Below are the code and all the weights of a small trained network. Each question names an input and a target symbol and asks about switching units off, where a switched-off unit gives its printed mean instead of its output.

import numpy as np


def w(rows, s, z=0):
    codes = np.array(rows[::2]) - 128.0
    scale = np.full(codes.shape[1], s)
    scale[-1] = z or s
    return codes * scale


def norm(h):
    return h / np.sqrt((h * h).mean(-1, keepdims=True) + 1e-5)


def f(y):
    return y / 2 * (1 + np.tanh(0.7978845608 * (y + 0.044715 * y**3)))


def softmax(a):
    e = np.exp(a - a.max(-1, keepdims=True))
    return e / e.sum(-1, keepdims=True)


def log_softmax(a):
    a = a - a.max(-1, keepdims=True)
    return a - np.log(np.exp(a).sum(-1, keepdims=True))


def net(x, mask):
    ids = ['ΔΛΠΦΩβγεζηθμξτψ'.index(c) for c in x.split()]
    T = len(ids)
    res = E[ids] + P[:T]
    r = norm(res)
    for j in range(3):
        rows = slice(3 * j, 3 * j + 3)
        q, k, v = (r @ M[0][rows].T for M in (Q, K, V))
        z = softmax(np.where(np.tri(T) > 0, q @ k.T / 3**0.5, -1e9)) @ v
        o = O[0][rows]
        res = res + np.where(mask[j], z, o[:, -1]) @ o[:, :-1]
    y = f(norm(res) @ A[0][:, :-1].T + A[0][:, -1])
    res = res + np.where(mask[3:11], y, B[0][:, -1]) @ B[0][:, :-1]
    return log_softmax(norm(res)[-1] @ U[:, :-1].T + U[:, -1])


Q, K, V, O, A, B = {}, {}, {}, {}, {}, {}
E = w([
[254,197,116,103],'Δ',
[231,188,163,87],'Λ',
[47,88,106,142],'Π',
[36,94,90,133],'Φ',
[67,87,123,112],'Ω',
[227,153,30,170],'β',
[168,127,169,18],'γ',
[222,76,61,28],'ε',
[226,193,157,67],'ζ',
[71,100,86,164],'η',
[72,88,120,110],'θ',
[186,196,173,82],'μ',
[53,95,145,65],'ξ',
[136,152,55,200],'τ',
[30,101,109,83],'ψ',
],0.008)
P = w([
[150,75,85,88],'0',
[105,81,160,156],'1',
[68,127,168,159],'2',
[110,75,58,82],'3',
[124,63,174,164],'4',
[58,149,156,161],'5',
[78,91,41,67],'6',
[143,36,192,174],'7',
[51,187,154,151],'8',
[58,127,18,53],'9',
[169,1,209,192],'10',
[118,252,154,137],'11',
[22,156,24,16],'12',
],0.0068)
Q[0] = w([
[118,124,87,132],'head 1',
[100,135,2,16],'head 1',
[191,52,211,186],'head 1',
[148,130,46,71],'head 2',
[148,101,119,178],'head 2',
[134,82,113,75],'head 2',
[140,157,125,81],'head 3',
[173,207,93,130],'head 3',
[119,124,85,129],'head 3',
],0.022)
K[0] = w([
[119,86,120,154],'head 1',
[157,26,220,190],'head 1',
[17,242,101,108],'head 1',
[252,57,156,118],'head 2',
[143,141,49,69],'head 2',
[237,156,141,178],'head 2',
[141,201,120,85],'head 3',
[84,201,34,93],'head 3',
[171,130,68,142],'head 3',
],0.015)
V[0] = w([
[145,2,111,214],'head 1',
[45,177,75,101],'head 1',
[81,105,211,21],'head 1',
[82,222,102,67],'head 2',
[153,77,113,84],'head 2',
[73,115,133,119],'head 2',
[81,98,84,106],'head 3',
[140,162,66,39],'head 3',
[146,86,162,99],'head 3',
],0.0098)
O[0] = w([
[232,128,114,42,206],'head 1',
[86,129,76,64,13],'head 1',
[86,105,254,83,170],'head 1',
[189,147,118,33,99],'head 2',
[130,111,68,158,199],'head 2',
[179,172,111,152,112],'head 2',
[128,109,175,52,151],'head 3',
[32,80,119,174,252],'head 3',
[132,123,163,163,171],'head 3',
],0.0093,0.0035)
A[0] = w([
[43,184,26,73,93],'neuron 1',
[173,175,172,110,190],'neuron 2',
[240,131,133,159,186],'neuron 3',
[220,35,175,153,85],'neuron 4',
[132,252,140,162,173],'neuron 5',
[79,154,114,67,77],'neuron 6',
[180,77,86,145,84],'neuron 7',
[105,222,196,174,249],'neuron 8',
],0.016,0.0015)
B[0] = w([
[130,212,173,101,153],'neuron 1',
[63,130,141,126,196],'neuron 2',
[122,199,109,147,228],'neuron 3',
[246,108,157,142,213],'neuron 4',
[3,101,142,99,217],'neuron 5',
[70,114,86,131,163],'neuron 6',
[104,94,84,136,192],'neuron 7',
[153,204,147,95,254],'neuron 8',
],0.026,0.0055)
U = w([
[162,115,136,103,222],'Δ',
[201,154,132,155,76],'Λ',
[156,191,192,139,123],'Π',
[106,159,110,76,113],'Φ',
[129,116,197,190,67],'Ω',
[141,65,252,72,2],'β',
[43,185,134,127,236],'γ',
[49,38,143,70,71],'ε',
[153,107,60,8,66],'ζ',
[124,210,32,158,83],'η',
[171,149,43,92,80],'θ',
[102,73,63,219,162],'μ',
[171,91,116,128,88],'ξ',
[184,183,76,122,102],'τ',
[171,106,157,98,105],'ψ',
],0.015,0.0038)

Each question gives the input, a string of symbols that net reads in full, and the target symbol t.
The units are the heads (3 rows each of Q, K, V and O) and the neurons (one row each of A and B). Each row of codes is followed by its name. A weight is (code - 128) times the scale printed after its matrix; where a second scale follows, it is the last column's (O, A, B and U).
mask holds one flag per unit, heads first, then neurons. A switched-off unit (its flag False) gives its mean, the last column of its rows in O or B, instead of its output. The means were averaged over made-up inputs and are rounded, as every weight is.
A unit's drop is (log p(t) with every unit on - log p(t) with that unit switched off) / (log p(t) with every unit on - log p(t) with every unit switched off).
The circuit of an input: a set's keep is (log p(t) with only the set's units on - log p(t) with every unit switched off) / (log p(t) with every unit on - log p(t) with every unit switched off). Starting from all 11 units, units are removed one at a time, each time the one whose removal leaves the highest keep (on an exact tie, the one counted first), for as long as the keep stays at least 0.8.
circuit, biggest first: the units of the circuit, biggest drop first
top k neurons: the k neurons with the biggest drops, biggest first
heads that matter: for each layer, one digit per head in row order, 1 if its drop is at least 0.15 and else 0, layers parted by /
input Π γ Δ ξ Π Π Δ Δ β τ Δ, target η: circuit, biggest first : head 1
input Π ξ η ζ Δ Δ Δ ψ τ β Δ γ ζ, target μ: heads that matter : 111
input Δ Π Δ ζ, target ζ: heads that matter : 100
input ξ Π ξ ε Δ γ Λ, target μ: heads that matter : 101
input ε Δ γ Δ ξ Δ ζ Δ Δ ξ Π, target β: heads that matter : 101
input η Δ Δ Δ ξ Δ ζ η γ Π ψ, target ε: top 3 neurons : neuron 6; neuron 8; neuron 3
input Δ Π Δ γ Δ ξ Δ γ τ Δ, target β: top 2 neurons : neuron 3; neuron 5
input θ Π Φ τ Π η μ Δ ξ Δ Π ξ Δ, target ζ: heads that matter : 111
input γ τ ξ Δ ζ θ Π ψ, target ε: circuit, biggest first : neuron 8; neuron 3
input Π Δ Δ Δ Δ Δ ε Π Δ Π, target ζ: heads that matter : 110
input ζ Δ β Φ ξ Δ β, target ε: circuit, biggest first : head 1; neuron 8
input Δ ε Δ ψ Π, target ε: top 2 neurons : neuron 8; neuron 6
input Δ Π η β Π Δ Φ ξ Φ Δ, target ε: circuit, biggest first : head 1; head 3; neuron 8
input γ Π Δ Δ β Π γ Δ γ ξ Δ Δ β, target μ: circuit, biggest first : head 2; neuron 8
input ε Δ Π ζ Δ ε Δ Π Π γ μ θ, target Π: top 2 neurons : neuron 8; neuron 4
input ξ γ γ η Π Π β, target ζ: circuit, biggest first : head 1
input Δ Δ ζ Ω τ, target η: heads that matter : 011
input Δ Δ Π Δ, target μ: heads that matter : 001
input Δ ζ ξ Π, target Ω: heads that matter : 100
input Δ ψ Δ Ω ξ Π γ, target ε: circuit, biggest first : neuron 8
input ξ ζ Δ τ ζ, target η: heads that matter : 100
input Ω Π γ Δ Π ψ Δ Δ ξ Δ ζ, target β: top 3 neurons : neuron 3; neuron 2; neuron 1
input η Π ε Λ β Π Π Φ, target ζ: heads that matter : 101
input ζ Δ Δ ζ Δ ξ Π Π ε Π Δ Δ ξ, target μ: heads that matter : 110
input θ γ Δ Δ τ Φ ξ Δ ξ Φ Δ, target β: heads that matter : 100
input ξ Λ μ Δ Δ ζ ψ, target μ: top 3 neurons : neuron 8; neuron 5; neuron 3
input Δ ζ ε Δ, target Ω: heads that matter : 111
